Below are the code and all the weights of a small trained network. Each question names an input and a target symbol and asks about switching units off, where a switched-off unit gives its printed mean instead of its output.

import numpy as np


def w(rows, s, z=0):
    codes = np.array(rows[::2]) - 128.0
    scale = np.full(codes.shape[1], s)
    scale[-1] = z or s
    return codes * scale


def f(y):
    return np.maximum(y, 0)


def softmax(a):
    e = np.exp(a - a.max(-1, keepdims=True))
    return e / e.sum(-1, keepdims=True)


def log_softmax(a):
    a = a - a.max(-1, keepdims=True)
    return a - np.log(np.exp(a).sum(-1, keepdims=True))


def net(x, mask):
    ids = ['ΘΛγδεζψ'.index(c) for c in x.split()]
    T = len(ids)
    res = E[ids] + P[:T]
    u = 0
    for l in range(2):
        r = res
        for j in range(2):
            rows = slice(4 * j, 4 * j + 4)
            q, k, v = (r @ M[l][rows].T for M in (Q, K, V))
            z = softmax(np.where(np.tri(T) > 0, q @ k.T / 4**0.5, -1e9)) @ v
            o = O[l][rows]
            res = res + np.where(mask[u + j], z, o[:, -1]) @ o[:, :-1]
        u += 2
        y = f(res @ A[l][:, :-1].T + A[l][:, -1])
        res = res + np.where(mask[u : u + 12], y, B[l][:, -1]) @ B[l][:, :-1]
        u += 12
    return log_softmax(res[-1] @ U[:, :-1].T + U[:, -1])


Q, K, V, O, A, B = {}, {}, {}, {}, {}, {}
E = w([
[120,84,58,152,129,141,124,108,232,53,145,55],'Θ',
[60,154,221,121,129,61,108,71,105,123,197,173],'Λ',
[176,108,117,8,208,97,90,126,145,112,145,42],'γ',
[154,208,169,124,208,173,163,153,155,166,193,152],'δ',
[100,165,158,165,161,78,114,159,158,56,135,173],'ε',
[56,148,185,147,177,146,55,111,179,67,186,45],'ζ',
[141,129,191,128,105,107,152,173,162,143,196,118],'ψ',
],0.012)
P = w([
[106,166,154,128,97,155,197,156,92,128,85,84],'0',
[199,131,149,125,118,151,53,106,173,184,149,199],'1',
[127,102,62,189,178,55,173,91,94,173,175,113],'2',
[59,168,11,56,32,223,99,162,93,100,206,134],'3',
[199,77,140,125,148,194,28,142,196,151,144,202],'4',
[100,51,46,187,213,79,179,126,134,144,208,125],'5',
],0.011)
Q[0] = w([
[114,65,113,222,254,10,158,147,171,144,236,130],'L0H1',
[102,141,46,177,174,21,172,104,138,129,253,72],'L0H1',
[92,51,135,130,208,126,179,151,128,146,117,115],'L0H1',
[185,81,157,195,163,125,130,70,94,149,56,89],'L0H1',
[99,171,101,71,167,198,144,131,152,94,175,113],'L0H2',
[171,114,149,129,138,87,222,140,130,186,147,135],'L0H2',
[141,95,96,99,108,93,112,170,143,135,136,150],'L0H2',
[166,147,117,163,137,118,147,136,117,161,192,133],'L0H2',
],0.01)
K[0] = w([
[92,3,108,83,199,176,92,74,178,41,144,50],'L0H1',
[94,37,80,81,211,160,50,100,163,117,232,73],'L0H1',
[112,140,106,86,194,164,160,119,155,117,114,48],'L0H1',
[116,123,36,128,94,97,197,87,91,145,102,86],'L0H1',
[169,151,114,153,161,164,63,182,171,139,163,152],'L0H2',
[100,116,133,175,182,90,178,109,151,159,126,107],'L0H2',
[144,57,157,132,110,125,131,100,127,124,93,142],'L0H2',
[139,95,127,154,158,127,143,97,139,160,181,115],'L0H2',
],0.011)
V[0] = w([
[81,143,207,177,127,161,65,143,135,154,228,60],'L0H1',
[217,43,143,20,6,59,111,100,132,81,109,34],'L0H1',
[148,36,90,245,2,148,206,146,144,134,178,202],'L0H1',
[165,58,157,27,165,136,171,242,46,250,200,128],'L0H1',
[84,120,132,68,112,169,223,99,159,119,86,102],'L0H2',
[95,13,110,128,106,168,155,96,194,160,147,211],'L0H2',
[57,30,125,97,113,222,123,103,104,137,223,175],'L0H2',
[68,203,167,67,58,222,63,168,119,11,65,175],'L0H2',
],0.0046)
O[0] = w([
[200,165,134,213,79,161,93,123,140,52,112,118,253],'L0H1',
[93,155,94,100,97,117,124,76,200,221,190,100,78],'L0H1',
[94,167,142,95,162,85,180,103,148,68,21,121,95],'L0H1',
[110,254,110,171,193,109,73,224,105,150,112,61,110],'L0H1',
[142,126,185,151,150,114,142,200,137,101,135,104,92],'L0H2',
[162,196,95,157,117,98,77,105,142,136,96,95,127],'L0H2',
[160,228,112,109,84,101,162,87,168,121,128,127,162],'L0H2',
[155,55,152,68,81,93,145,184,110,227,191,182,103],'L0H2',
],0.0064,0.0052)
A[0] = w([
[129,113,125,140,142,145,143,127,93,103,132,131,133],'L0N1',
[113,136,128,130,145,90,162,136,132,150,130,97,141],'L0N2',
[98,103,129,144,104,130,146,134,123,104,137,132,119],'L0N3',
[106,95,102,137,124,129,140,110,160,129,134,123,123],'L0N4',
[155,124,115,132,177,79,183,105,145,175,5,167,1],'L0N5',
[133,139,104,112,121,124,115,105,99,113,123,121,138],'L0N6',
[136,98,105,127,137,125,131,115,106,126,121,117,107],'L0N7',
[134,123,135,111,150,146,148,145,117,146,131,106,101],'L0N8',
[128,148,131,126,130,120,98,111,133,136,150,123,123],'L0N9',
[124,121,99,130,158,117,125,135,104,124,70,155,97],'L0N10',
[125,150,144,113,135,134,159,143,141,136,114,90,127],'L0N11',
[149,145,117,119,118,151,134,130,150,148,148,109,137],'L0N12',
],0.019)
B[0] = w([
[129,123,155,125,157,123,142,133,133,96,146,106,203],'L0N1',
[110,139,86,153,124,142,125,113,129,157,81,141,207],'L0N2',
[141,125,151,68,141,127,146,123,122,149,145,115,203],'L0N3',
[162,144,132,119,144,146,116,112,80,118,120,125,220],'L0N4',
[253,168,135,131,181,157,71,182,116,159,172,71,128],'L0N5',
[104,125,138,127,140,151,153,183,152,118,135,167,186],'L0N6',
[111,145,148,136,111,115,135,138,143,166,151,150,142],'L0N7',
[110,105,131,167,146,145,102,131,98,100,114,161,143],'L0N8',
[148,114,102,138,126,116,113,153,113,123,123,125,240],'L0N9',
[95,187,117,68,100,129,121,132,50,116,126,113,135],'L0N10',
[135,124,131,170,106,149,101,139,93,116,100,138,171],'L0N11',
[115,100,128,90,129,119,124,134,121,101,128,154,254],'L0N12',
],0.015,0.0055)
Q[1] = w([
[160,104,193,190,157,104,79,78,194,146,115,130],'L1H1',
[51,178,101,154,123,46,242,150,51,102,186,3],'L1H1',
[175,142,132,101,131,196,129,178,100,80,193,152],'L1H1',
[162,112,182,173,140,57,102,104,167,91,149,123],'L1H1',
[143,67,133,186,147,166,54,154,135,108,67,229],'L1H2',
[158,106,148,147,153,95,120,141,139,176,8,49],'L1H2',
[209,123,193,126,104,146,32,98,179,160,170,205],'L1H2',
[140,148,131,80,79,164,72,160,152,135,218,151],'L1H2',
],0.0078)
K[1] = w([
[56,148,143,174,61,142,187,149,77,70,116,49],'L1H1',
[112,163,54,125,172,77,109,76,254,89,195,132],'L1H1',
[191,95,192,136,135,124,127,114,206,126,156,128],'L1H1',
[108,128,152,176,119,82,182,138,137,78,165,62],'L1H1',
[166,78,82,194,134,159,115,197,92,106,67,149],'L1H2',
[64,130,92,117,126,100,247,203,56,129,106,61],'L1H2',
[117,82,157,158,75,219,92,170,98,127,50,181],'L1H2',
[142,136,201,84,93,131,76,177,105,179,81,190],'L1H2',
],0.0085)
V[1] = w([
[168,123,102,109,106,76,70,111,85,173,93,205],'L1H1',
[159,69,117,108,39,188,84,110,149,116,142,36],'L1H1',
[126,84,185,180,129,61,113,241,174,155,137,139],'L1H1',
[141,35,72,80,172,106,163,172,138,97,75,127],'L1H1',
[109,151,188,131,52,41,189,146,78,179,81,97],'L1H2',
[1,114,168,187,146,125,155,112,86,105,145,88],'L1H2',
[129,120,133,159,106,107,174,172,164,84,103,232],'L1H2',
[146,150,133,105,129,159,117,200,104,170,153,95],'L1H2',
],0.008)
O[1] = w([
[111,222,181,123,176,90,119,13,142,67,206,112,77],'L1H1',
[213,237,113,107,51,140,68,125,121,178,128,173,113],'L1H1',
[65,83,51,173,113,230,181,101,146,86,183,193,184],'L1H1',
[22,76,151,89,178,183,46,2,60,166,77,178,102],'L1H1',
[73,157,67,110,109,71,132,158,105,25,165,185,1],'L1H2',
[145,211,131,54,121,136,170,102,220,141,192,166,112],'L1H2',
[64,77,142,93,143,84,221,214,126,171,129,109,189],'L1H2',
[89,107,102,158,165,230,93,129,86,91,176,131,140],'L1H2',
],0.007)
A[1] = w([
[178,129,114,87,163,164,115,176,200,148,99,110,197],'L1N1',
[56,149,71,165,173,148,173,100,150,53,254,155,157],'L1N2',
[137,162,93,138,119,30,233,32,163,158,65,78,122],'L1N3',
[71,170,134,79,139,129,93,59,71,119,134,168,30],'L1N4',
[119,155,122,107,10,203,128,207,142,106,64,159,122],'L1N5',
[154,214,126,24,47,68,132,158,197,56,220,161,32],'L1N6',
[88,45,156,66,73,166,69,140,105,160,82,184,108],'L1N7',
[210,99,167,105,95,73,78,109,190,146,137,168,254],'L1N8',
[151,135,133,184,112,149,41,108,23,143,32,114,104],'L1N9',
[162,109,158,170,179,152,96,117,159,195,107,97,87],'L1N10',
[212,113,54,182,128,162,107,85,176,217,120,129,85],'L1N11',
[180,141,154,111,139,149,84,138,120,167,208,153,149],'L1N12',
],0.0066,0.006)
B[1] = w([
[62,137,156,142,110,135,137,96,85,109,138,119,200],'L1N1',
[181,143,105,95,141,98,107,179,150,192,112,110,248],'L1N2',
[76,118,139,115,55,186,147,46,86,104,124,213,162],'L1N3',
[122,105,129,185,103,106,107,161,145,54,145,138,138],'L1N4',
[122,170,110,108,169,84,43,72,97,175,222,140,193],'L1N5',
[161,111,143,121,95,159,43,120,130,55,1,204,188],'L1N6',
[99,171,100,137,101,155,126,113,182,152,58,90,193],'L1N7',
[121,141,166,155,223,146,134,119,91,132,148,65,204],'L1N8',
[156,124,122,131,129,106,188,177,201,165,143,120,206],'L1N9',
[137,154,94,115,138,86,116,125,140,137,138,164,192],'L1N10',
[99,95,138,106,86,74,107,164,63,128,176,173,194],'L1N11',
[102,108,145,130,119,154,187,115,154,115,124,143,181],'L1N12',
],0.0085,0.013)
U = w([
[184,215,140,120,177,120,125,136,154,145,51,51,12],'Θ',
[170,71,174,231,175,119,136,203,2,4,99,74,252],'Λ',
[122,139,193,113,154,165,102,42,64,90,155,167,148],'γ',
[98,89,137,12,111,63,215,151,223,114,186,117,118],'δ',
[89,138,52,247,76,172,141,129,159,86,7,114,201],'ε',
[103,147,18,140,136,19,62,149,47,150,164,141,41],'ζ',
[190,117,134,118,121,87,82,159,124,49,53,185,58],'ψ',
],0.0046,0.0021)

Each question gives the input, a string of symbols that net reads in full, and the target symbol t.
The units are the heads (4 rows each of Q, K, V and O) and the neurons (one row each of A and B). Each row of codes is followed by its name. A weight is (code - 128) times the scale printed after its matrix; where a second scale follows, it is the last column's (O, A, B and U).
mask holds one flag per unit, layer by layer, with each layer's heads first. A switched-off unit (its flag False) gives its mean, the last column of its rows in O or B, instead of its output. The means were averaged over made-up inputs and are rounded, as every weight is.
A unit's drop is (log p(t) with every unit on - log p(t) with that unit switched off) / (log p(t) with every unit on - log p(t) with every unit switched off).
The circuit of an input: a set's keep is (log p(t) with only the set's units on - log p(t) with every unit switched off) / (log p(t) with every unit on - log p(t) with every unit switched off). Starting from the 12 units with the biggest drops (on a tie, the unit counted first), units are removed one at a time, each time the one whose removal leaves the highest keep (on an exact tie, the one counted first), for as long as the keep stays at least 0.8.
units of the circuit, in order: the units of the circuit, biggest drop first
most important unit: the unit with the biggest drop
k most important neurons: the k neurons with the biggest drops, biggest first
top k neurons in layer l: the k neurons of layer l with the biggest drops, biggest first
heads that matter: for each layer, one digit per head in row order, 1 if its drop is at least 0.15 and else 0, layers parted by /
input δ Λ Θ Θ, target ψ: units of the circuit, in order : [L1N6 L1H1 L0N12 L0H2]
input Λ Λ δ, target Θ: 2 most important neurons : [L1N2 L0N10]
input γ Λ Λ δ ψ δ, target ζ: units of the circuit, in order : [L0H1 L1N11 L0N2]
input Θ Θ ε ψ, target Θ: units of the circuit, in order : [L1H2 L1H1 L0H1 L0N4]
input ψ γ γ γ δ, target ψ: top 3 neurons in layer 0 : [L0N11 L0N2 L0N12]
input ε Θ ζ ψ Θ, target ε: units of the circuit, in order : [L1H1 L1N7 L0H2 L0N1]
input δ Λ Λ ζ, target ψ: units of the circuit, in order : [L1N6 L1H1 L0H2 L0N12]
input ζ ε ψ ζ, target δ: most important unit : L1H2
input Λ γ Λ Θ ψ, target Λ: units of the circuit, in order : [L1H1 L1H2]
input Λ ε Θ, target γ: units of the circuit, in order : [L1N3 L0H1 L0N4 L1H1]
input Θ Λ δ γ, target ψ: 3 most important neurons : [L1N6 L0N12 L0N6]
input ψ ζ ζ ψ Θ, target ψ: 2 most important neurons : [L0N11 L1N6]
input ε ψ δ ψ ψ δ, target Θ: 2 most important neurons : [L0N10 L1N2]
input Λ δ δ Λ ε, target Λ: heads that matter : 00 / 10
input ψ Λ ψ ψ δ Λ, target δ: heads that matter : 10 / 11
input Λ ψ ψ ψ δ ε, target ψ: heads that matter : 11 / 01
input δ ε ζ ζ ζ, target δ: most important unit : L0N11
input Θ ζ Λ Λ ψ, target Θ: heads that matter : 10 / 10
input ε ψ Λ ε γ, target ε: heads that matter : 01 / 10
input ψ γ Λ ε, target ε: 2 most important neurons : [L1N7 L0N12]
input γ ε ψ, target ζ: most important unit : L0H1
input ζ ψ ε, target Λ: heads that matter : 10 / 00
input Λ ε Θ Θ, target δ: heads that matter : 10 / 11
input ψ Λ ζ ψ, target ψ: heads that matter : 00 / 10
input Θ ψ ψ ε, target ζ: 2 most important neurons : [L1N5 L1N2]
input ψ ψ Λ Λ ψ, target ψ: 3 most important neurons : [L0N11 L1N6 L0N2]
input ψ ψ Λ γ, target ζ: heads that matter : 10 / 01
input δ Λ γ γ Λ, target δ: 2 most important neurons : [L0N11 L0N8]
input ε Θ δ ψ Λ, target ε: most important neuron : [L1N7]
input ε ψ ψ ψ ζ ψ, target Λ: heads that matter : 11 / 00
